Below is a small trained network, with its code and all its weights. Each question gives an input and a class and asks what happens when units are switched off, that is, made to give their printed mean instead of their output.

import numpy as np


def w(rows, s, z=0):
    codes = np.array(rows[::2]) - 128.0
    scale = np.full(codes.shape[1], s)
    scale[-1] = z or s
    return codes * scale


def norm(h):
    return h / np.sqrt((h * h).mean(-1, keepdims=True) + 1e-5)


def f(y):
    return np.maximum(y, 0)


def log_softmax(a):
    a = a - a.max(-1, keepdims=True)
    return a - np.log(np.exp(a).sum(-1, keepdims=True))


def net(x, mask):
    res = np.array(x, float).reshape(1, 8) / 4 @ E
    u = 0
    for l in range(3):
        y = f(norm(res) @ A[l][:, :-1].T + A[l][:, -1])
        res = res + np.where(mask[u : u + 3], y, B[l][:, -1]) @ B[l][:, :-1]
        u += 3
    return log_softmax(norm(res)[-1] @ U[:, :-1].T + U[:, -1])


A, B = {}, {}
E = w([
[101,140,50,165,229,71,120,157,161,114,165],'x0',
[95,166,89,204,151,44,120,74,110,108,81],'x1',
[186,99,83,185,137,179,71,158,120,160,192],'x2',
[108,206,86,129,102,95,34,111,147,76,129],'x3',
[81,220,82,184,95,86,165,158,44,96,158],'x4',
[133,97,187,170,126,158,151,100,101,131,85],'x5',
[126,197,151,101,151,96,124,159,83,3,199],'x6',
[158,73,106,220,242,92,200,162,149,136,191],'x7',
],0.0038)
A[0] = w([
[214,123,52,116,142,221,14,157,203,183,199,44],'0.n0',
[126,116,253,58,122,172,132,130,146,24,206,8],'0.n1',
[120,118,144,128,216,77,213,104,131,133,191,180],'0.n2',
],0.0031,0.0016)
B[0] = w([
[139,123,52,73,137,171,116,80,190,11,177,228],'0.n0',
[82,253,63,247,218,62,119,59,139,112,132,203],'0.n1',
[188,178,170,126,186,122,234,173,97,207,78,254],'0.n2',
],0.005,0.0026)
A[1] = w([
[67,245,135,88,91,71,202,209,52,4,186,16],'1.n0',
[9,214,135,15,1,161,108,117,94,82,55,4],'1.n1',
[144,60,62,210,190,69,149,116,145,173,103,31],'1.n2',
],0.003,0.0021)
B[1] = w([
[172,113,101,167,51,157,37,109,81,100,161,254],'1.n0',
[99,137,248,62,80,59,112,164,115,125,91,237],'1.n1',
[3,120,133,99,140,59,103,133,97,130,87,193],'1.n2',
],0.0058,0.003)
A[2] = w([
[145,144,207,89,180,78,94,115,168,85,115,160],'2.n0',
[58,22,90,153,132,111,79,115,209,225,117,57],'2.n1',
[100,198,154,24,3,73,103,125,91,157,116,6],'2.n2',
],0.0045,0.0026)
B[2] = w([
[2,148,139,154,137,105,165,163,157,132,93,223],'2.n0',
[136,172,121,164,105,109,72,91,53,48,169,187],'2.n1',
[99,92,211,43,101,125,80,212,104,125,40,253],'2.n2',
],0.0081,0.0037)
U = w([
[37,167,123,196,217,40,208,133,166,153,78,195],'0',
[167,78,79,105,159,171,160,182,195,154,194,81],'1',
[189,164,161,156,138,150,243,219,103,184,197,42],'2',
[186,31,207,140,85,214,119,85,92,178,135,86],'3',
[150,140,94,162,46,106,116,42,143,169,54,4],'4',
[83,153,233,52,17,111,73,172,119,106,37,188],'5',
[180,121,72,42,101,218,56,104,254,106,191,71],'6',
[124,219,37,223,132,102,54,123,93,44,214,200],'7',
],0.0081,0.0038)

Each question gives the input, the list of numbers given to net, and the class t.
The units are the neurons (one row each of A and B). Each row of codes is followed by its name. A weight is (code - 128) times the scale printed after its matrix; where a second scale follows, it is the last column's (A, B and U).
mask holds one flag per neuron, layer by layer. A switched-off neuron (its flag False) gives its mean, the last column of its row in B, instead of its output. The means were averaged over made-up inputs and are rounded, as every weight is.
A unit's drop is (log p(t) with every unit on - log p(t) with that unit switched off) / (log p(t) with every unit on - log p(t) with every unit switched off).
The circuit of an input: a set's keep is (log p(t) with only the set's units on - log p(t) with every unit switched off) / (log p(t) with every unit on - log p(t) with every unit switched off). Starting from all 9 units, units are removed one at a time, each time the one whose removal leaves the highest keep (on an exact tie, the one counted first), for as long as the keep stays at least 0.8.
units of the circuit, in order: the units of the circuit, biggest drop first
top k neurons: the k neurons with the biggest drops, biggest first
k most important neurons of layer l: the k neurons of layer l with the biggest drops, biggest first
drop when u is switched off: that unit's drop, to one decimal
input [1,2,3,-5,7,-8,-7,-1], class 7: units of the circuit, in order -> 2.n1, 2.n2
input [-5,8,-1,-5,-6,-2,-7,0], class 4: units of the circuit, in order -> 2.n2, 2.n1
input [-1,4,6,0,-2,-6,3,-1], class 6: units of the circuit, in order -> 0.n0, 2.n1
input [-3,8,3,-1,1,3,-1,1], class 7: units of the circuit, in order -> 2.n2
input [5,7,-5,-3,-8,-2,-2,-5], class 0: units of the circuit, in order -> 2.n2, 1.n1
input [-3,-5,1,3,-8,-1,4,0], class 6: units of the circuit, in order -> 0.n0, 2.n2
input [-3,-3,5,2,3,-4,-2,-2], class 6: top 3 neurons -> 0.n0, 1.n2, 2.n0
input [7,-6,-6,0,3,6,8,1], class 7: 2 most important neurons of layer 1 -> 1.n0, 1.n1
input [-2,-7,-2,-2,-4,-8,2,-1], class 6: 2 most important neurons of layer 1 -> 1.n1, 1.n2
input [8,1,-6,-4,6,6,7,1], class 7: top 4 neurons -> 1.n0, 2.n2, 1.n1, 2.n0
input [2,-1,7,1,1,4,4,-5], class 7: top 2 neurons -> 2.n2, 0.n1
input [2,0,2,2,-6,-3,-4,0], class 6: top 3 neurons -> 0.n0, 0.n1, 1.n2
input [-6,-1,0,0,2,-1,7,4], class 7: top 2 neurons -> 1.n0, 0.n1
input [5,-8,-3,5,1,-4,-7,4], class 7: 2 most important neurons of layer 2 -> 2.n1, 2.n2
input [-8,-1,7,4,0,-4,-3,7], class 6: units of the circuit, in order -> 0.n0
input [8,-2,2,8,-5,8,-7,-5], class 7: 2 most important neurons of layer 2 -> 2.n1, 2.n2
input [8,2,5,-4,-7,-7,-1,-3], class 7: 2 most important neurons of layer 2 -> 2.n1, 2.n2
input [8,-6,3,-6,-1,-5,-3,-7], class 6: drop when 0.n0 is switched off -> 0.1
input [4,-6,-1,-2,0,-8,-8,-4], class 6: drop when 0.n0 is switched off -> 0.3
input [4,8,7,-1,3,3,-7,1], class 7: drop when 2.n0 is switched off -> 0.1
